Each row comes from the steps of one walk. Every step used is in the known rows, and no mark comes twice. Write the walk behind each row, first mark first.
Known rows
tofi, zabi, fepigi, sipi, sosovus, nakim: [ 148  294  212  273   15  297 -132  -27   71  128   41  -92  -30  222
 -342   13   61 -189 -196  146  129  -36 -219 -168 -360  371  -34   28
  131  107  255  160  226  -53  246  144  -60 -212  -70 -180 -125  -25
 -120]
nilu, pezi, nakim, legot, beku, tofi: [  13  120 -142   43 -221  -17 -141   74   50  -89  -16  348  -80  116
  -65  235  -46  110  107   88    7  174 -131   36 -121  -64    8 -239
 -429  333   82    5   51  100  281   44  223  206 -151 -113 -102  195
  196]
nilu, pezi, fepigi, tofi, zabi, beku, sipi, sosovus, nakim, legot: [ 239  223 -153  415   26  184 -214  265  267  -61   15  176 -221  295
 -328  160  -61  -36  -85  209  246  -21 -299  152 -295   34   -3 -142
 -278  162  108  113  124  155  358  221  -47  -78   15 -215 -154  106
   24]
beku, tofi, nakim, pezi: [  26  -54  -96   72    4   15  150  125   38 -191 -195   50  -37   78
  -76  208   77  -60  310   -9   67  -67 -260   38  -96  254   25   79
 -269  100 -227   28   88  194  188  -76   86   27  -54  104 -155   51
   -4]
nilu, tofi, fepigi, nakim: [ 229  -82  375  217 -192  105 -173    8   -1  -36 -261  138 -337  276
 -295   94  -61  -59  123   82  -42  -67   -5  -11   -5  398 -200    1
 -332   94    3  150   25  139  419  109  -51   79  135 -270  -68  117
  -66]
nakim, pezi, fepigi, sosovus, zabi, beku: [ 199   73   45  300   23  106   91  173  -55  -84   25  207  -26  -17
  -86  294 -151  -76   13  -54  210  -28  -96  237 -321  235 -106 -169
  -87  292  -68  -22   37   81  272  -65 -151   85  -41 -269  -52   74
 -131]
fepigi, sipi, sosovus, pezi, legot, nilu: [ -90  245   67  268 -325   42 -411   52  -46   16  -76  327 -189   28
 -339   -1  -53 -195  -32  184  167 -118 -165  -29 -240  192  -27  132
  -48  141  212  -49  105  100  205   79 -177  -67  180 -379 -184 -144
 -131]
legot, beku, tofi, nakim: [ -85  -97  122  227  -14  115   84   71  -48  -39 -172  -45 -180   39
  -11  105  141  -72  127 -182   23   67 -193  -20 -122  155 -121  -37
 -280  119  -87   -3   36  144  313   -6   -2    0    2    2 -149  176
  114]
fepigi, sipi, sosovus, nakim, pezi, legot, beku, nilu, tofi: [-166  388  -14  226 -166  189 -208  245  167 -111 -179  161 -214    6
 -402   85  183  -58   27  250  140  -73 -207 -263 -201  172  -94  -37
 -290  188  168  -93  100  239  453   97   51 -104   78 -204 -352  -47
  131]
tofi, fepigi, nakim, zabi, beku, nilu: [  31  -86  309  384   36  237   75   70  -68   89  -92 -165 -332  204
 -373    0    1  -20   71 -223  392   78 -123   52 -351  673   65   73
 -262  268    3   77   25   98  329  139 -131   65  -84 -346 -218 -164
 -298]
beku, tofi, zabi, fepigi, sosovus, nakim, legot, nilu: [ 216  171    1  343  -51  235 -102   11  112   56  -25 -111  -22  -11
 -253  153   14   78 -106 -119  112   17 -173   48 -241  226  163  320
  -20  122  197  -41  109   61  263   51  -10 -120 -102 -281  -81  125
 -102]
tofi, fepigi, sipi, beku: [  54  -17  213  168   29  -70  -70  -13   48 -124 -100   47 -268  334
 -302  -37   54 -155 -142  131  211 -158  -75   72 -499  344  -93  -89
 -191  184   60   43  173  249  230  275 -164  230  137 -474 -162  151
 -151]
zabi, nakim, legot, nilu, beku, tofi, fepigi: [ 102  -50  230  336    4  -25 -132  172  223  -17 -228   74 -216  108
 -448  120  129   49  -44 -200  165   47 -184  102 -166  104  118  160
 -321  145  156 -104  -58   76  330    5  -82  206 -109 -296 -207   85
 -183]
sosovus, fepigi, sipi, beku: [ -96  125   88  208  -84   23 -114   35  -54  -81  -70  167 -207  287
 -233  -60  -15  -98 -298  121   79  -89  -18  119 -346  270 -100  -54
   34  173   70   70   76   29  249  200 -195  193  204 -406  -90  205
 -173]
sosovus, pezi, nakim, zabi, beku, sipi, nilu: [-245  194 -172   68  -97   68 -187   69   26  -54  133  134 -177  429
 -334   45 -254  128 -147   54  245  -57 -244  -54 -420  139  -53  -34
 -135  218  171  143  195  -49   75  -35  -69  -76 -114  -18 -123  -97
 -240]
nilu, beku, tofi, zabi, nakim, legot: [ 177   87   63  314   76    4   33  128  276   83 -138  136 -152  224
 -334  224  110   45 -188  -90  -13  -86  -48  -42  -20  -64  -11   72
 -213   36   83 -114  -14   65  371   -1  -63  210 -348  -73 -148   22
   37]
sosovus, pezi, nakim, legot, nilu: [-216   61 -119   80 -343   56 -413  -80 -149 -128  109  318   26   30
 -156  -59  -91   -3   59  154  119   47 -182  106 -129  210  154  159
 -172  365  285  -29  162 -160   -6 -275 -169   51 -118 -252   33 -172
 -138]
pezi, fepigi, sosovus, zabi, beku, tofi, nakim, legot: [ 323  144   75  506  185  156  -61  264   -6   87  -71  143  -81  -33
 -225  225   93   73  -49  -29  106 -110 -178   69 -158  130   42   85
 -137  189 -199  135   59   63  423    4 -292   46  127 -212  -66  121
 -135]
nakim, pezi, legot, nilu, tofi: [-103   57 -119  142 -340  -45 -200  -23  -30 -165 -143  276  -22  -33
  -75  224 -119  -23  309  111  240 -111   83   92 -166  223   23  104
 -313  132  193 -342  -62  161   18 -195  129  222 -135 -276 -116 -138
  103]
beku, tofi, fepigi, sosovus: [ 348  -92  175  220   42    6   65   93   91   27 -237   56 -276  187
 -198  260  -89   -7  143  -64  -65  -94 -127  127 -169  276    0   95
 -281   73 -283  134  118  280  433  350  -73  -11  181 -202 -110  333
  -48]
sosovus, zabi, nakim, legot, pezi, fepigi, sipi, beku: [ -74  299  142  450   52  113  -96   91  110   26    9  169  -24   77
 -447   75  166   68 -265   86  249  -77 -304   78 -263  -32    4  -64
  -83  261  326   64   47 -110  352  -48 -124  233   66 -508   29  108
 -377]
tofi, fepigi, sosovus, nakim, zabi, beku, nilu, pezi, legot: [ 228   65   -9  513  -27  197 -104  191   34  -96  -49  -45 -375  196
 -341   65  -12   61   38   68  285  -63 -150   47 -308  548   42  -16
 -235  268  -22  -30   64  208  290  186 -238 -127  -45 -288 -281  -63
  -62]
legot, beku, sipi, nilu, tofi, zabi, fepigi, sosovus: [ 205  206  127  107  -90  311  -47  197  297  153    1  -99 -269  270
 -210  163 -101  -20 -198 -248  187   23 -169   57 -457   -7 -362  -43
 -220  -12  256  -43  177  176  479  277  175 -102  -80 -286 -398  209
  134]
sosovus, fepigi, tofi, nakim, zabi, beku: [ -53  163  241  495  -18  285   29   88 -215  -31  -84  -44 -216  142
 -258   27  -87 -156  -74 -193  283 -148 -116   95 -282  434  -85   80
  -26  154  -74  128  -76 -203  313  -65 -352  127  129  -85  167   81
 -296]
legot, nilu, pezi, fepigi, sipi, beku, tofi: [ 156  -74   37  276 -134 -236 -236    8  156 -167 -284  300 -276  143
 -148   72 -150   72  -62   39   85   89   14  324 -408  170 -147 -108
 -176  297  192 -170 -128  373  238  316  106  249  139 -506 -362  200
 -124]
nakim, pezi, legot, beku, tofi, fepigi, sipi: [ -83   10 -151  138 -190  -39  113  -29   -2 -130 -212  111 -184  -56
 -155  250   34  -49  114   87  347  -96  -56    4 -357  321  153 -103
 -577  254   58 -206   86  350  330  147  104  325 -145 -338  -80  199
   78]
fepigi, nakim, pezi, legot, nilu, tofi, zabi, beku: [   4   44   31  327 -327   81 -353 -148 -143  -87 -119  125 -269   23
 -244  204 -171  -15   72 -157  474   12  135  -78 -154  420  -79   32
 -264  177  308 -249  -65  205  313 -259   22   72 -275 -349 -236 -273
 -111]
beku, tofi, fepigi, sosovus, nakim: [ 256  -85  116  310   57   55  -25   55   69  -83 -231  -15 -289  222
 -245  174   14   30   79   73 -123  -77 -197   43 -107  346   18  109
 -231   94 -208  225  142  236  410  266 -142 -196  241 -112  -59  370
  -65]
sipi, nilu, beku, tofi, zabi, fepigi, nakim, pezi, legot: [ 196  251 -225  120 -171   66 -209 -126  213  -90 -214  121 -276  416
 -284  315 -148    0 -144   75  310  -78   52   13 -337  441  -62   59
 -278   95  125  -61  -71  203  318   61   25  -34 -470 -126 -423   48
 -198]
nilu, beku, tofi, fepigi, sipi: [ 256 -122  248  216  -21 -162   62   74  255  -74 -259  180 -340  253
 -308  100   72  -47 -182  109  -18 -158   45  -10 -308  183  -91  -91
 -312  124   -9   -2    5  270  390  376 -144  293  -35 -226 -173  263
   14]
pezi, fepigi, sipi, tofi, zabi, beku: [ 239  157  193  383  125   33 -252  -84   34  166  -83   48 -116  170
 -365  168 -185  -12 -143   66  142 -101   32  -43 -456  198   -5  -88
 -135  187  -76  -78  160  136  332  138 -104  246  -23 -379 -179  -55
 -106]
sipi, sosovus, fepigi, tofi, zabi, nakim, legot, beku: [ -15  409  190  475  -36  449 -117  166   12  203  -97   22 -174  102
 -355  146  -31 -211 -109 -228  195   -7 -344  123  -73  186  -68   77
 -172  136  117   59   73 -178  632   32 -219  -89  102 -238  -16  197
 -156]
sipi, beku, tofi, zabi, nakim, legot: [ -12  224 -113  245  174   15    0   84  190  -19 -129   20 -132  342
 -335  235    7  116 -174 -103   57 -131 -153  -21 -144  -45   30  110
 -106   30    2  -66   85  199  276    8    1   98 -155 -205 -172  103
 -135]
pezi, nakim, zabi, fepigi, sosovus: [ 141  330  272  142    7  215  -97  -60 -136  200   15   84  -14  214
 -190  229 -195   73   52  -53   93   27   20  -30 -379  277  -88   40
   20  334  102  210   51 -239  296   52   36   91  -71  -90   79  -58
 -269]
nilu, beku, tofi, fepigi: [ 242 -197  154  211  -16 -110   94   69  239 -115 -242  140 -297  322
 -167  139   -9  -10  -54   99  -76 -141   34   81 -210  233  -64  -75
 -317  107  -90  -30  -19  224  260  282 -183  170 -109 -120 -169  267
   50]
nakim, legot, pezi, fepigi, sosovus, tofi, zabi, beku, sipi: [ 186   66 -126  292  -11  300 -160  144  240    0  203   32  -77   48
 -355  148 -108  151  -20  -31  475  -18 -294  115 -220 -169  137  -50
 -285  163  147  -79  198   15  318   63 -238   68  -80 -477  -38  -32
 -113]
beku, tofi, zabi, fepigi, sipi, sosovus, pezi, nakim: [ 213  286   22   90 -101  148 -131  -55  131   84 -149  133 -135  212
 -346  156 -253   55 -182  133  -40  -99 -204 -234 -263  294   57   15
  -29  220  112  185  225   74  410  290  -26 -183 -145  -62 -159  132
 -233]
zabi, nakim, legot, beku, tofi, fepigi, sipi: [ -24  130  257  249   52   84   42  208  109   83 -180   16 -215    6
 -523  182  230  -19 -118 -218  179   86 -311  -86 -213  -16  118    3
 -414  156   56   53   94  120  552  104   78  298    2 -332  -39  241
 -119]
sosovus, nakim, pezi, legot, nilu: [-299   -6 -233  280 -225   36 -276 -141 -156 -253  -37  100    3   25
  -69   56   93  -57  224  250  255   13  -88   66 -171  418  166  135
 -188  200  262 -130   27   35  -85 -299   -5  -96  -83 -152  -39 -129
   10]
nilu, pezi, nakim, legot: [  69  141 -107   17 -204  -20 -285   47  -14  -67  101  417   20  214
 -100  156  -32    1  189  248   51  118 -115   88 -116   42   36 -152
 -294  295   91   90  105  -45  106  -61  149  196 -145 -125  -72  -51
  130]

Which walk is each row?
[  -4  269   -7  220  111  159  -99  252  305  -33 -129   37 -174  299
 -428   63   60  119 -112  -68   67 -126 -133  -53 -121   52  -51  164
 -118   64  100 -192   66  166  290  -14  -14   83 -238 -302 -430 -177
  -38]
sipi, beku, nilu, tofi, zabi, nakim, legot
[ 102  304  125  301  -21  212 -176  328  218   88 -186  155 -165  -24
 -512  159   84   56  -44  -95   63  207 -314   75 -239  -66   48  -83
 -361  303    7 -108   37   94  550   91  177  270  -87 -420 -382  -25
  -49]
zabi, nakim, legot, beku, nilu, pezi, fepigi, sipi, tofi
[ 150  172   58  126  139 -157 -110  140  307 -100 -371  255 -264  300
 -505  325  -17    5 -103  -19  126   44 -156   91 -292  131 -135  -76
 -308  183  -31   41  -90  197  517  102  109  203 -138  -96 -350  161
 -321]
zabi, nakim, pezi, fepigi, sipi, nilu, beku, tofi
[ 105  273  199  449 -217  325 -423  174   19  123  -20   61 -227  132
 -408   44 -128  -41 -129 -171  309   27 -158   21  -72  326 -110  107
  -90  154  215  -64   63  -12  464  -32 -256 -131  141 -412 -284  -43
 -190]
sipi, sosovus, fepigi, nakim, legot, nilu, tofi, zabi, beku
[  80   -9   67  390   48  206  111  298   87 -129 -113   83  -51  -54
 -182   28   44   60   57   18  175 -107 -183  -37 -217  405  -15  -78
 -148  229   11  -74   -4   88  198 -121 -163   -5 -167 -105 -324 -122
  -21]
sosovus, zabi, beku, nilu, tofi, nakim, pezi, fepigi
[ -17  439  222   68   14  123 -100   44  133   33 -151   99 -137  297
 -416   61 -134  240 -169   92   96 -104   84 -241 -528  243 -105    0
  -24  354  252   55   -6  -22  316  217  122  259 -128 -231 -204 -101
 -271]
pezi, nakim, zabi, fepigi, sipi, beku, nilu, tofi
[ -30 -232    9  333 -389  250 -283 -225 -201 -241 -315  151 -249  -33
 -219   -3 -171   -9  275   61  304   20  -60   38   11  567  151   43
 -346  209  259   -6 -118   81  237 -106 -229 -105   19 -377  -53  -42
 -212]
sosovus, tofi, fepigi, nakim, pezi, legot, nilu
[ 170  -20   75  272 -237  133 -292  274  190  -98   33   -7 -331  193
 -438   92 -148   88  -72 -168  403  102 -261   89 -514   29   55 -113
 -353  153  100  -47  167  303  284  162   78   60   59 -514 -432    8
  -71]
zabi, beku, sipi, tofi, fepigi, nakim, legot, nilu, pezi
[ 242  -66  200  412 -199  141 -434   94   47 -116 -280  283 -193  -23
 -224 -117  -64 -106  195   89  121  118 -258  164 -102  275 -202 -105
 -117  260  234    1  -99   92  309  106 -163 -121  297 -308 -379  -71
 -116]
legot, nilu, pezi, fepigi, sipi, sosovus, tofi, nakim
[ 132  140   84  300   82   81 -258  337  205 -132  -56  160 -306  238
 -433   28    5  -32  -78  149  162  165 -260  -66 -386  280  -17 -235
  -60  259  -78  104   54  243  283  269  -96 -206   16 -191 -531  -68
  -81]
zabi, beku, nilu, pezi, fepigi, sipi, sosovus, nakim
[ 130  179  -69  410   26  206 -220  129  464  -10   34   66 -212  323
 -331   48  139  -14 -133  290  313 -154 -279  183 -284  -10  -70   13
 -367  182  342   -1  165    1  441  226 -233  -42  -35 -263 -144   59
  -44]
nilu, beku, sipi, sosovus, nakim, legot, pezi, fepigi, tofi, zabi
[  19    8  168  455   13  208  216   73    3    4 -164 -186 -276   67
 -167  143   58   50  -31 -168   22  -12 -198   84 -209  283 -147   -8
 -313  249   30   -2   59  159  486  183 -105   -8  182 -204   57  379
  -13]
legot, beku, tofi, fepigi, sosovus, nakim, zabi
[  65  213  122  174 -208  -88 -171  -54  102 -115 -172  176 -192  178
 -249   92 -253  202 -172  -74  190   83   18   60 -598  190 -147 -125
  -29  413  419  -79 -125  154  232  256  231  243  -27 -367 -256  125
 -290]
legot, nilu, pezi, nakim, zabi, fepigi, sipi, beku, tofi
